In the rows, zero is written as 128.
Each row has a class, written as a number after it; each block has new classes, again numbered from 0 up.
[105  35 153 123 147 170 122 105 103  87 110 134 126  84 164  89 116 140
 145 215  78 200 105 135 121 129 128 115 136 128 119 117 107 125 124 140
  71]
8
[129 147 118 110 116 196 130 135 131 137 115 158 122 166  91 186 105 157
 102 125 137 181 120 125 123 162 133 143  84 114 132 132 136 146 123 119
 106]
2
[134  70  90 157 119 160 129 122 152 168 150 161 130 114 185 164  78 169
  78  76 184 118 140 164 112 113 113 134 103 179  91 196 173 161 159 122
 133]
0
[ 80 128 119 118 133 102 133 138 132 104 114 119 123 139 180 152 153 139
 140 135 108 127  98 122 179  85 109 103 106 126 182 114 112 122 111 145
 110]
8
[122  39 146 144 155 173 125 107 106 113 108 129 136  96 167  89  97 138
 146 207  91 206 110 141 104  98 125 141 144 129 112 122 105 128 120 157
  61]
9
[ 91 157 117 137 136 110 130 145 134 125 110 109 133 145 185 164 135 130
 138 140 126 146 100 117 174  70 105 123 105 131 174 116 112 122 114 142
 109]
4
[110 118 106 150 120 136 144 138 115 132 114 119 130 144 181 163 128 153
 145 145 135 151 100 116 159  91 125 118 112 145 172 134 113 122 128 134
 116]
5
[112 112 158 137 102 190 119  57 122  76  81 147 164 112 136 181 106 202
 151 168 113 161 107 119 198 148 103 136 119 145 152  99 130 106 122 132
 126]
4
[159 143 107 126 114 192 146 148 130 125 111 155  90 162  60 191  89 161
  95 132 143 181 121 144 124 171 126 146  71 116 142 105 131 170 115 128
 109]
1
[ 93 142 117 139 129 113 133 149 112 134 104 121 129 136 173 156 137 141
 139 141 140 136 110 121 168  78 104 115 120 130 168 118 117 127 115 132
 113]
5
[125  91 172 130  94 173 119  73 131  72  71 158 164 102 112 166 117 206
 162 143 114 150 108 126 213 146  99 121 113 141 145 111 130 109 117 135
 122]
0
[117  83 171 125  98 184 126  52 128  59  83 147 149  96 117 156 125 201
 146 181  97 149 109 122 195 155 110 122 118 137 160 100 131 105 119 137
 131]
8
[125  90 176 128 105 190 122  64 128  91  73 146 172 110 114 165 109 197
 155 165 123 165 110 133 210 154  86 126 131 146 148  93 132 113 113 130
 133]
3
[147 140 109 117 113 192 140 145 113 120 112 155 104 160  82 181  92 163
  94 139 149 190 126 129 112 181 137 142  82 133 128 130 138 166 125 127
 101]
5
[118  87  82 136 121 167 130 102 145 178 150 154 135 121 174 152  79 164
  92  73 178 120 141 162 113 117 122 141 118 174  91 182 157 164 161 140
 145]
6
[103  84  97 156 118 136 123  91 141 171 132 155 148 119 185 166  93 155
  78  68 193 101 136 164 124 103 102 122 122 187 122 177 174 173 140 119
 139]
7
[157 143 122 104 118 197 133 134 127 137 124 146 112 179  84 189  93 145
 100 136 140 200 120 129 125 179 136 143  89 128 130 137 143 151 121 124
 115]
3
[124  25 158 118 138 184 109 110  85 122 116 139 149  85 182 116  86 124
 155 214  79 214 106 122 117 141 129 131 144 144  95 129 115  96 131 144
  77]
3
[127  32 162 138 135 166 115 120  90 110 114 146 135  78 166 115 102 131
 157 195  82 206 108 128 115 131 133 125 130 138  99 133 106 118 130 138
  56]
0
[164 142 105 124 113 183 153 140 130 131 109 154  89 163  55 192  91 162
  92 124 152 181 123 144 121 167 117 148  73 113 146 119 128 173 113 129
 115]
1
[107  86  89 149 105 151 121 110 131 165 125 161 145  98 205 151  85 164
  85  94 198  91 148 150 112  97  99 137 134 176 105 189 186 143 145 123
 153]
5
[128  79  73 154 132 160 134 104 149 167 144 159 136 130 192 149  70 165
  81  81 178 119 131 165 110 105 112 150 116 171  96 184 169 154 155 144
 143]
9
[106  50 165 135 135 155 102 105  81 117 107 137 146  73 162 120 101 117
 146 199  74 191 104 137 108 124 130 130 133 141 117 122 117 131 124 133
  54]
7
[133  82  89 154 123 163 132 112 150 169 151 150 142 131 192 165  72 151
  82  85 187 120 137 160 119 131 117 127 112 179  98 182 172 153 144 133
 169]
3
[123  88  84 151 117 159 130 119 139 172 141 154 133 105 196 148  77 168
  79  91 191  94 151 154 116 115 112 142 125 178  98 197 181 140 158 124
 152]
5
[ 92 132 121 129 136 112 129 145 129 133 114 111 132 153 172 159 137 129
 151 141 132 151  95 118 168  81 102 112 122 136 173 106 109 114 110 137
 120]
3
[149 153 109 123 128 173 141 144 134 124 109 154 103 176  74 176  85 155
  83 129 148 187 117 135 111 149 144 158  77 127 134 114 130 165 123 139
  93]
9
[103 130 122 130 133 117 132 145 133 141 118 110 131 144 180 166 133 126
 146 145 126 147  99 115 171  82 101 120 114 138 168 121 115 107 110 141
 119]
3
[114  56 153 128 145 175 123 106 101 116 112 129 141  86 152 102 116 130
 149 194  85 196 116 132 110 110 140 123 138 144 128 112 100 139 112 156
  59]
6
[113  76  79 161 109 177 127 102 139 168 125 168 131 107 193 163  79 172
 106  83 195 111 131 173 131 100  96 135 143 171 123 168 174 151 143 132
 151]
1
[141 146 120  93 108 194 132 121 118 134 119 152 122 172  74 186 103 154
 110 124 122 197 124 122 114 159 143 150  86 127 137 138 126 168 125 136
  93]
6
[132 102 157 145 108 179 126  59 130  72  78 145 163 127 113 157 107 196
 151 161 111 148 109 125 179 128 120 137 119 132 152  98 127 107 118 149
 128]
9
[114  79  80 161 122 170 130 103 148 173 144 160 138 110 188 162  85 171
  86  78 188 104 140 168 107 120 119 138 106 163  96 185 160 147 151 124
 151]
2
[151 140 114 106 124 199 134 133 131 128 115 156 116 183  84 172  90 160
  95 130 133 193 121 133 117 149 142 162  92 120 133 130 138 154 128 138
  90]
9
[109  52 151 130 144 173 122 106  99 113 114 128 141  87 153  96 108 132
 155 201  87 208 108 133 105 111 136 122 140 135 113 107  93 144 121 152
  71]
6
[105 120 119 131 117 125 136 121 124 116 114 121 125 135 174 154 147 145
 132 142 123 148  95 129 166  88 130 119 104 137 185 135 117 134 127 131
 110]
8
[126  76  88 163 110 151 129 108 150 164 136 172 141 119 194 174  91 160
  86  63 197 109 136 153 122 102 103 117 110 184 102 191 178 155 146 129
 152]
0
[110  85 166 127  91 184 125  60 112  83  66 150 168  92 132 154 120 217
 162 165 119 140 121 121 209 147  91 138 142 151 162 117 137 105 113 127
 117]
5
[131  94 169 146 100 167 129  77 131  78  79 161 168 109 111 172 116 199
 155 140 114 153 112 125 206 142 100 114 108 145 147 110 125 126 115 130
 126]
0
[128  86  82 158 124 158 128 109 143 169 138 161 141 132 184 153  70 166
  79  74 184 107 139 171 103 101 120 155 119 170 100 180 170 161 159 138
 137]
9
[107 107 166 136 103 180 119  59 121  81  68 146 174 100 139 168 112 204
 164 161 105 153 112 134 216 138  96 146 128 150 170 114 126 109 114 140
 112]
4
[115 122 107 143 119 126 144 130 117 134 107 121 123 145 161 166 128 148
 161 131 127 149  93 131 170  82 109 128 119 120 189 125 102 124 120 136
 117]
1
[127  95 160 139 111 177 128  60 128  86  72 149 169 117 115 143 109 203
 157 155 112 158 108 132 200 129 103 149 132 142 160 105 124 117 121 145
 117]
9
[112  54 153 126 140 174 122 104 100 110 111 128 142  82 156  98 111 132
 155 201  82 206 110 129 112 114 136 129 136 140 121 114  98 140 114 155
  61]
6
[ 99  80  80 167 112 168 126  90 142 165 130 169 153 108 203 171  94 168
 100  79 190 104 132 155 121 105 103 131 112 170 105 176 160 144 139 122
 158]
2
[125  38 147 141 139 174 131 110  99 110  97 132 129  85 151 102 103 140
 161 206  87 190 109 137 120 109 110 136 139 121 140 114 102 119 111 140
  73]
1
[147 150 109 103 119 185 132 132 127 125 114 155 117 186  84 173  97 155
 100 127 133 188 117 123 118 147 139 161  89 122 140 131 137 151 127 137
 100]
9
[107  60 151 134 150 167 119 114 102 109 104 124 136  84 176 103 100 141
 144 208  98 201 110 140 122 109 136 135 143 137 125 121 102 119 123 140
  59]
4
[116 112 164 137 102 188 118  61 122  82  67 149 171 109 129 166 108 205
 158 157 116 159 111 138 214 145 107 143 120 147 159 111 129 118 121 128
 115]
4
[ 96 121 117 145 124  98 138 126 133 142 121 104 130 141 173 167 126 139
 136 129 127 148  87 124 159  80 124 115 112 146 180 140 112 133 124 140
 114]
7
[130  96 159 138 107 180 123  61 132  80  80 146 163 120 122 156  99 196
 143 161 107 148 107 125 179 134 111 142 122 136 143 105 141 106 123 149
 125]
9
[110 105  84 151 119 153 121 106 139 159 137 154 146 122 205 166  80 163
  91  80 182 113 136 160 125 109 120 141 124 179 114 190 167 149 156 131
 143]
4
[117  91 161 150 100 206 124  48 123  78  86 156 172 105 134 179 113 195
 159 164 108 155 111 112 185 160 112 133 107 131 142 102 123  97 114 132
 137]
2
[109 123 107 146 130 116 138 131 133 134 114 116 137 155 180 148 127 141
 137 130 130 144  96 123 151  59 121 136 115 137 174 130 116 124 125 151
 109]
9
[ 96  86  86 165 111 168 121  97 142 165 131 169 154 108 208 173  97 162
  96  79 194 102 137 151 123 102 105 131 117 174 110 170 166 142 137 127
 151]
2
[152 143 121  98 121 202 133 137 131 140 127 151 115 186  85 189  94 145
  94 130 142 198 121 128 126 179 131 138  91 128 128 129 147 152 123 121
 123]
3
[140  71  90 154 112 150 127 110 144 155 142 158 133 117 181 168  81 169
  90  73 179 119 133 160 113 121 115 129  95 175  93 202 170 153 160 128
 135]
0
[124  33 160 122 131 155 114 119  94 112 111 149 141  77 175 122  98 130
 151 193  76 200 105 110 124 126 120 126 123 142  99 140 117 103 128 142
  61]
0
[129  93 172 141  98 169 121  74 132  80  71 157 168 103 112 161 115 202
 157 143 115 148 109 130 208 137  95 123 110 146 147 117 135 119 122 126
 119]
0
[128  79 173 137  97 168 124  73 130  79  79 150 166 102 125 166 108 205
 160 150 110 161 106 122 208 142  94 124 112 145 143 119 128 113 125 136
 118]
0
[110  40 154 133 142 169 122 108 109  88 109 135 129  85 159  91 114 139
 137 212  86 188 110 136 114 121 127 120 125 131 123 114 111 130 125 136
  80]
8
[119  90  91 151 114 163 124 107 151 178 141 156 140 122 201 168  82 148
  86  93 202 119 140 149 127 110 104 128 133 185  98 178 179 140 137 128
 167]
3
[100 118 118 148 122 108 134 124 129 139 119 102 131 145 169 169 133 140
 134 133 124 149  89 133 158  81 115 110  99 139 172 131 115 145 122 130
 108]
7
[130 144 114 111 117 204 132 130 132 136 120 164 129 171  91 191 111 155
 103 117 136 183 121 123 121 166 123 139  86 116 132 129 137 150 125 123
 113]
2
[117 102 165 116  98 182 122  52 121  77  85 139 162 105 111 162 118 198
 160 161 104 159 107 114 190 148 123 130 123 144 153  94 118 113 120 148
 121]
6
[157 145 103 119 113 188 150 141 128 123 110 158  96 172  56 195  95 160
  99 122 146 186 115 135 125 174 116 143  76 114 151 105 128 169 118 129
 118]
1
[ 87 131 125 135 142  91 132 139 133 137 114 104 127 145 164 162 143 128
 131 123 125 129  96 127 167  73 111  97 111 136 179 110 111 128 113 139
 102]
7
[115 117 115 142 117 103 138 138 131 130 118 120 127 141 180 173 132 141
 146 124 131 154  91 110 166  76 115 115  94 142 165 152 113 118 124 143
 111]
0
[160 129 125 102 109 182 137 141 131 120 123 156 112 175  85 191  99 162
  99 117 132 196 122 116 126 168 144 142  72 131 134 157 139 155 128 123
  87]
0
[129  49 148 142 138 184 126 117 102 112 101 137 129  80 155 108  99 137
 154 204  88 189 112 141 124 110 117 131 139 120 132 110 111 121 110 145
  78]
1
[108  59 153 132 143 173 107 114  82 108 104 138 146  84 188 113 101 127
 165 208  69 205 105 128 131 128 131 147 135 148 124 126 108 109 128 143
  47]
4
[133  88  79 157 130 153 134 105 150 175 146 156 136 130 186 152  72 160
  72  80 183 113 139 162 104  99 111 156 116 168  97 187 171 155 158 140
 147]
9
[107  35 155 126 143 177 122 105 105  91 109 139 131  88 168  98 115 142
 141 205  84 186 111 138 126 125 131 118 130 130 126 112 108 123 123 140
  77]
8

A new block, with new classes numbered from 0.
[138 110 128 119 135 108 140 122 142 119 157 102 121 118 147 133 119 120
 130 127 125 149 106  86 126 132 119 143 121 124 104 130 125  93 130 120
 140]
4
[140 139 154 136 140  93 138  95 138 157 117  93 130 156 120 183 128 114
 134 135 108 127 111 117 113 143 119 168 148 109 104 109 125  94 123 105
  99]
8
[130 128 169 146 129 146 121 123 136 128 120 104 136 146 135 145 138 135
 128 122 133 132 105 156 123 140 134 142 122 113  92 127 143 144 159 115
 123]
6
[104 144 113 108 144 135 149 146 141 112  98 140 131 137 104 162 150 127
 119  95 118 145 117 121 105 111 140 139 112 101 123 121 119 142 107 136
 111]
4
[152 122 145 131 167 154 144 140 136 107 114  95  93 130 140 122 133 109
 111 105 112 153 157 106 147 110 112 135 166 175  92 123 128 137 160 127
 126]
8
[131 142 125 151 115 120 142 122 127 128 130 135 128 147 143 115 132 141
 113 129 137 134 159 135 111 119 110 114 101 107 131 132 121  95 110 116
 119]
1
[165  91 148 115 119 150 128 111 112 117 168 143 106 108 147 107  83 178
 143 166 118 111  45  87 158 138 112 156 151 189 131 142 104 132 137 140
 158]
5
[127 117 168 136 161 159 122 123 140 110 109 105 133 181 141 146  97 179
 100  86 118 171  80 173 113  96 121 142 124 140 134 114 136 147 101 110
 107]
6
[135 143 100 145 124 119 128 136 126 119 114 159 126 141 153 133 154 112
 114 126 125 146 156 115 116 131 133 105 117  97 151 145 112 150  95 125
 121]
0
[150 129 134 116 134 107 154 127 157 140 113 136 127 134 123 151 108 101
 127 154  93  83 179 103 128 136  96 151 123 115 143 106 115 104  92 127
 107]
8
[134 130 137 150 119 115 110 126 133 121 150 134 119 134 117 125 152 139
 125 129 128 120 120 128 135 154 125 130 126 125 118 142 130 145 128 130
 139]
2
[141 112 129 106 118 133 132 121 125 130 142 109 114 125 103 119 149 154
 144 147 136 154 113 118 162 143 114 137 106  86 161 138 117 145 104 125
 149]
7
[ 97 133 127 133 144 124 117 128 144 119 139 102 130  99 157 158 162 107
 179 102 155 176 128 143 137 109 148 130 119  84 139 137 148 161 112 133
 175]
4
[140 122 116 148 126 171 130 109 137 118 108 145 114 118 103 111 108 128
 139 151 135  68 124 128 165 119 132 111 120 141 163 137 135 147 124 140
 127]
5
[114 136 127 127 123 140 133 111 136 128 107 127 126 135 130 132 129 131
 121 122 135 125 133 113 133 126  96 112 130  98 144 120 125 114 122 140
 126]
7
[116 149  99 129 141 155 104 118 100 120  93 113 158 130 130  85 179 120
 106 107 155 112 112 111 125 106 171  86 111 141 127 140 119 135 164 133
 136]
9
[142 111  86 103 133 129 130 125 128 130 115 105 137 137 118 114 123 135
 113 156  92 151 166 116 113 132  83 100 163  97 117 116 129  57 123 158
 143]
7
[142 116 171 136 117 109 164 103 100 148  87 120 179 167 172 161 136  87
 143 155  98 156 194 136  89  77  95 170  57 194 115 112 110  92 111 107
 115]
5
[158 112  89  92 139 124 123 155 128 127 138 122 137  93 108 127 134 110
 121 151 123 109 120 104 129 133 145 106 129 122 128 128 123  98 141 133
 134]
4
[123 144  94 164 149 144 119 118 123 119 147  78 126 140  90  98 170 139
  79  79 145 167  96 127 132 111 162  93 140 130  96 135 129 103 166 109
 132]
6
[116 136 136  85 142 163 125 142 126 128 109 126 130 129 119 130 130 128
 133  99 137 110 109 115 131 121 134 124 147 145 132 134 119 134 125 138
 110]
3
[157 129 182 100 137 114 130 134 133 127 150 130 129 157  94 143 105 162
  96 152 110 134 103 158 115 161  96 165 118 165 127 156 136 120 109 107
 117]
9
[129 192  93 151 116 143 118 122 116 120 137 152 118 143 117 103 164 155
  99 115 136 106 166 131 145 140 104 104 151 123 141 149 128 106 137 128
 117]
1
[111 129 133 150 138 135 113 133 136 144 109 107 136 139 145 148 151 138
 124 112 136 128 141 152 106 121 110 113 133 105 117 110 134 105 133 131
 140]
2
[148 145 126 102 119 121 112 121 128 120 137 150 135 124 118 155 156 129
 107 129 118 138 162 115 138 136  95 100 121 143 152 160 138 122  87 129
 125]
2
[124 144 164 160 129 131 128 112 132 103 145 130 119 144 132 137 111 151
 107 111 142 176 124 150 109 110 117 142 126 115 126 149 149 146 114  96
 107]
7
[113 114 146 123 127 136 119 125 139 123 117 105 153 144 151 145 138 134
 135 117 129 144 152 139 115 101 133 122  88 130 123 110 136 140 120 120
 125]
2
[121 157  63 153 135 107 110 104 110 137 145  89 151 127  95 112 160  94
 170 120 129 141 139 115 120 113 201 125 114  64 121 145 133 127  76 107
 149]
1
[158  91 122 130 127 156 117 109 122 122 130  85 130 120 136 125 119 114
 121 146 121 145 140 120 140 109 140  96 119 135 108 118 136 105 129 114
 128]
6
[149 134 127 108 129 127 127 129 118 127 122 153 123 113 120 122 138 136
 125 137 127 103 129 111 140 133 111 127 139 134 153 135 121 108 118 137
  97]
3
[118 127 127 134 130 133 115 133 141 128 120 119 136 140 144 132 139 140
 132 118 140 131 135 133 126 130 118 129 127 151 121 131 132 148 155 133
 137]
2
[141 132 121 124 125 115 120 120 121 127 123 108 134 131 157 165 156 111
 113  92 121 154  80 115 112 135 152 129 144 112  65 133 115 138 134 120
 143]
6
[125 155 115 150 125 123 119 112 106 114 151 132 138 107 107 102 156 133
 143 122 134 113 113 133 136 114 153 117 131 120 116 133 126 112 149 141
 156]
1
[124 122 130 125 146 130 141 126 140 118 141 101 128 142 123 127 143 141
 131 110 127 167 120 127 133 101 142 121 110 120 136 116 132 123 120 112
 112]
8
[146 137 125  80 111 139 114 140 107 114 103 173 115 137  79 110 141 117
  96 137 129 107 155 125 156 154 117  87 146 213 158 156 134 163 137 160
  85]
3
[119 132 101 161 139 126  98  95 132 113 128  83 131 137 124 123 179 114
 109 117 128 142 158 105 149 131 112  64 103  93 153 114 131  76 125 156
 176]
4
[130 107 149 128 135 144 126 115 158 126 143 107 120 127 159 134 114 134
 161 165 128 125 132 136 148 137 107 126 123 125 130 110 128 110 133 134
 139]
9
[127 134 118 156 115 147 106 110 111 163 116  72 132 116 129 109 190 158
 182 170 165 136 179 192 165 142  98 104  89  71 161 114 176  94 158 140
 176]
3
[115 123 131 114 119 123 135 122 137 132 144 124 130 122 114 112 161 117
 117 112 133 110 147  92 139 119 124 112 108 115 135 128 113 105 100 124
 118]
2
[130 120 145 133 117 153 133  94 129 110 108 107 117 145 145 115 145 118
 120 115 149 155 137 141 148  96 120  98 125 128 117 126 123 132 149 124
 119]
7
[111 135 120 138 143 136 124 105 127 117  98 133 122 133 126 146 106 125
 127 114 125 143 108 148 117 101 150 128 195 157 112 119 130 157 152 145
 119]
0
[135 132 108 138 138 120 117 119 124 124 147 118 129 114  99 101 164 140
 121 129 132 137 125 112 142 121 141 102 126 129 125 124 142 117 130 135
 131]
2
[156 126  78  90 114 137 136 134 123 125 150 105 112  97 142 164 147 153
 103 124 127 159 123 110 134 123 113  90  99  85 119 121 134  73  95 106
 144]
4
[120 128 152 101 136 115 142 141 159 136 128 126 141 155 123 113 109 141
 148 140 126 110 124 112 111 143 144 151 106  64 140 124 128 141  81 123
 101]
1
[139 118 111 167 129 135 126 115 122 118 129  99 103 126 125  96 166 138
 123 126 148 148  93 118 143 134 135 108 135  81 101 126 118 115 176 130
 140]
7
[128 148  99 159 153 152 137 108 139 112 103 115 116 156 173  88 142 130
  96 109 132 128 160  90 143  98  86 132 177 198 111 109  80  90 207 152
 136]
4
[127  97 185  94  67  97 154 126 141 152 147 138 122 151 164 128 134 189
 121 148 148 142  87 172 114 154 123 125  58  25 132 131 166 142  53  99
 105]
5
[129 134 123 125 109 125 117 129 111 116 158 142 113 131 116 119 121 142
 116 106 139 127  86 126 123 147 133 129 144 161 110 165 124 127 130 121
 119]
3
[149 143 139 113 122 163 127 123 123 114 109 149 130 142 142 132 127 141
 117 130 134 114 123 140 119 110 131  92 123 112 126 138 121 118 112 122
 105]
1
[139 118 113 154 130 117 124 115 116 138 133 111 120 112 118 136 142 128
 141 139 136 128 121 138 140 120 130 134 145 137 139 130 120 109 158 120
 138]
8
[131 136 123 128 115 150 123 130 123 100 129 151 126 135 104 112 139 134
 120 118 133 131 125 155 137 124 147  98  98 107 152 165 144 168 102 123
 135]
0
[134 129 124 151 130 132 117  94 125 113 128 122 135 148 114 128 139 135
 123 134 121 141 117 160 133 114 135  90 126 107 141 128 140 100 127 127
 119]
0
[135 134  99 141 121 152 112 128 123 120 117 133 110 132 118 108 160 145
 107 134 139 119 142 116 152 146 104  89 139  86 161 133 114 121 138 140
 126]
7
[124 105 152 126 126 174  99 121 123 122  68  97 134 150 173 174 115 131
 123 131 134 125 137 128 120 122 112 129 146 142 125 104  94 159 180 138
 145]
7
[138 139 110 129 139 108 119 137 133 122 129 140 133 113 114 141 142 128
 125 138 134 122 116 117 132 142 127 136 130 133 150 139 125 129 149 136
 132]
4
[135 134 146  89 111 129 165 127 121 135 133 126 143 155 141  92 135 171
 112 133 129 166 140 129 136 111 103 130  63 158 139 127 167 130 100 110
 101]
5
[143 140 143 130 124 152  92  92 138 115 161 108 108 128 127 154 121 146
 105 125 131 108 113  99 158 144 131  99 159 112 153 139 125 126 108 110
 131]
8
[113 114 137 133 111 122 124 133 131 129 148 144 130 133 165 129 137 155
 133 130 133 147 134 131 114 119 114 123 121 139 128 116 116 132 115 133
 133]
2
[116 162 121 161 112 153  89 104  99 104 137 146 121 126  95 134 169 158
  89 106 138 104 105 144 140 136 127  82 164 138 143 153 133 112 173 136
 130]
8
[138 150 113 141 125 107 131 129 125 139 142 106 134 125 136 141 146 104
 116 130 122 130 188 115 118 131 110 115 121 119 113 122 124  73 127 116
 137]
1
[143  97 125 109 101 124 125 131 126 119 132 127 123 132 137 148 125 127
 112 137 120 121 127 137 131 140 132 112 115 110 130 131 118 122 131 111
 112]
0
[119 143 137 160 122 137 127 124 120 121 112 149 135 133 129 122 155 135
 126 124 135 144 138 164 126 121 119 127 129 136 123 136 146 149 150 138
 121]
6
[139 120 125 137 117 104 118 131 126 133 135 144 129 130 129 139 129 138
 116 138 110  96 120  99 113 155 113 146 134 132 113 126 110 117 124 130
 123]
2
[140 114 121 132 124 127 131 108 134 111 145 111 124 132 121  88 112 121
 122 133 131 111 116 110 136 112 157 111 146 158  95 122  99 114 163 140
 145]
1
[122 129 104 110 116 153 128 137 130 126 111 116 117 136 157 137 120 132
 103 114 133 150 158 119 120 128  94 110 152 123 117 133 120 129 132 131
 142]
7
[134 170  87  99 119 151 140 161 117 131 112 129 126 139 129  70 156 101
  73  92 152 119 179 103 136 124 145 117 140 193 108 163  96 190 165 120
 163]
0
[129 141 149  99 133 124  96 112 133 110 179  84 144 157 129 117 136 163
 113 127 112 155 146 107 146 135 139 115 141 140 135 112 125 122 124 128
 139]
1
[117 102 148 117 116 177 111 114 116 106 135 116 133 135 122 103 144 171
 119 127 155 154  70 152 135  94 189  74 116 127 127 129 148 162 142 125
 114]
5
[124  76  97 165 116 126 109 130 126 127 143  93 115 113 127 141 119 113
 117 133 107 120 137 117 129 148 116 100 136 118 111 106 115  80 138 144
 161]
6
[143 139 122 125 116 133 111 141 119 116 145 158 121 119 108 133 155 141
  92 126 123 127 125 136 136 149 130 109 156 129 129 147 127 142 131 130
 114]
6
[113 136 135 181 152 107 121 118 125 145 122 105 122 129 129 156 126 111
 152 129 130 133 109 116 107 138 132 166 126 104 124 107 138 116 119 118
 124]
4
[112 111 145 144 132 116 121 137 128 125 158 103 130 104 127 181 118 130
 155 119 114 135 117 131 124 127 135 147  97 113 142 103 141 126 109 112
 146]
8
[150 134 113 124 117 157 123 136 111 124 123 140 117 114 128 129 159 140
  97 121 134 124 103 116 133 133 140 105 140 115 106 139 113 136 137 122
 124]
6
[135 131 115  83 123 145 117 135 131 110 133 128 127 125 112 118 140 146
  88 126 133 114 120 100 141 137 133 109 150 153 127 134 113 131 163 140
 128]
4
[148 132  87  81 110 166 106 156 105 135 157 134 110 109 122 101 159 127
  79  93 165 133 168 162 151  77 168  60 144 165 157 151 111 160  68  82
 112]
2
